Rows, each followed by one of two labels for a hidden trait (new trait and labels in each part)
[-14  10  26 -11   0  11  55 -20  13 -23  38  -4  52 -22  16 -14  -5  38
   9  12 -19   1 -22  20 -60  45   5  38] -> (32)
[ 45 -16 -55  31  10  22 -30 -36   3 -24  51 -35   0  -1 -44  41  64 -61
 -15   0  13  -7 -14  48  25 -50  -7  48] -> (32)
[ 36  56 -12  13 -19  36   3 -15  -7   7   3 -10   4  26 -29  20  25  -7
 -19  44  25   7 -22  54  -7  17  11 -28] -> (29)
[-15 -26  -8 -23  61  15  10  -9   2 -13 -22 -20  59  19 -15   0  37   6
 -20  15  19  -3  20  19 -47 -37  13  -9] -> (32)
[-15   7 -26  29   1   3  28 -53 -35  31   9 -34  -5  -6 -40  17  16 -15
 -13   3   2 -27 -35  30 -25 -22  10  -3] -> (32)
[ -9 -47 -21  12  36   2   8 -23 -21 -17  45 -18  39  -9  10  -7  91 -23
 -10 -21   0 -12 -21  42  36 -17  18  -2] -> (32)
[ -5  51 -33  -1 -31  34 -12 -17  48  37  58   6  35 -12  21  31  42  41
   6  34   6  -9  -4  31   8 -12  11  32] -> (32)
[ 26 -70 -32   6  38  -5   4  -8 -13  27  15  13 -23  13  25  29  29 -19
  12  14  19 -22 -38   5  16 -24 -18   7] -> (29)
[ 29 -52   0  29  30  51 -46  21 -22 -18  -5   2   1  -5 -42  40 -13   5
 -18  14  13 -36  -5  68  10 -30 -19   8] -> (32)
[ 22  29 -19  -1 -47 -13  11  -9  12 -30  42 -36   0   6 -32  -1  20  18
  19  28 -14  27  12  41  11   4   8 -20] -> (29)
[-13 -24 -13   6   7  -9 -29 -14  -8  -3 -12  14 -49 -18  39   8  14   8
  -3 -63  -5 -19  -9  -5 -17  -2 -11 -18] -> (29)
[ -5  42  75 -64  23 -43  12   9  62 -20 -32  48  18   6  23   3   4  38
   4  22  -6  23  46  56 -79  12   3  -6] -> (32)

New part:
[ -1  -2  -1   1   5   0  -3   0   2  -1 -13   0   0   8  -2  -3   1  -2
 -13  13  -8  10   8 -25  -3  13  -2   5  -1   0   1  -2   0  -1  -2   1
   2  -8   0  14   3] -> J78
[  0  -2  -1   1   5  -1  -2  -1   3  -1 -15   1  -2   7  -1  -3   0  -2
  10  11  -6   7   4 -16  -4  12  -3   8  -4   0   0  -1   0  -1  -3   0
   2  -9   1  15   2] -> J78
[-78   1 -11   0  15  11  -8  -8   0  10 -34  15   0  24 -11  -5  -5   0
 100  41 -22 -23   9 -37  -1  36 -12  15  -1  -1   3  -1  -5  -6   6 -12
   7 -11   9  31  10] -> J78
[-2 -1 -2  1  1  0 -1  0  2 -3 -8  2  0  4  3  2 -1 -1 18 -3  3  3 -2 12
  0  2 -1  8  2  2 -4 -1  3  4 -3 -6 -2  1  1 -1 -2] -> j511
[-24  -2  -9   3 -11  14  -7   5 -12  10  -6 -11   4  24  -1   5  -2  -6
   9 -10  -8  28  10  28   2   6  -1   0  16   3   8  -4  -3   5   2  -4
 -10 -11  -1   4  -3] -> j511
[-41  -1  -5   3  10   5  -3 -13   8   5 -42  15  -4   9  -4  -6  -3   0
  91  18  -6 -15 -11 -18  -5  27 -10  25  -7  -6  -4   0   3   3  -4 -12
  12  -6  14  28   6] -> J78
[  4  -2  -1   1   3  -3  -2   2   1  -6  -8  -2   1   8   1  -1   0  -2
  -8   8  -4   7   9 -14  -1   9  -1   3   0   3  -1  -1   1   0  -3  -1
  -2  -4  -3   5   1] -> j511
[-4  0 -1  1 -1  2 -2  1 -1  1  2  0  2  2  3  2  0  1  3 -2  2  2  0 11
  2 -5  1  2  6  2 -1 -1  1  3  0 -2 -2  6  1 -4 -1] -> j511
[-22  -1  -3   2   7   3  -4  -8   5   7 -26   8  -3   9  -2  -5  -1  -1
  44  14  -5  -4  -5 -13  -3  17  -6  17  -4  -4   0   0   1   1  -3  -6
   9  -5  10  22   5] -> J78
[ -1  -2  -3   1   6  -1  -4   5   1   2 -11  -2  -2  14  -2  -1   1  -5
 -13  15 -10  12  15 -25  -3  14  -4   4  -3   2   3  -2  -3  -5  -1   2
   1 -15  -3  18   3] -> J78
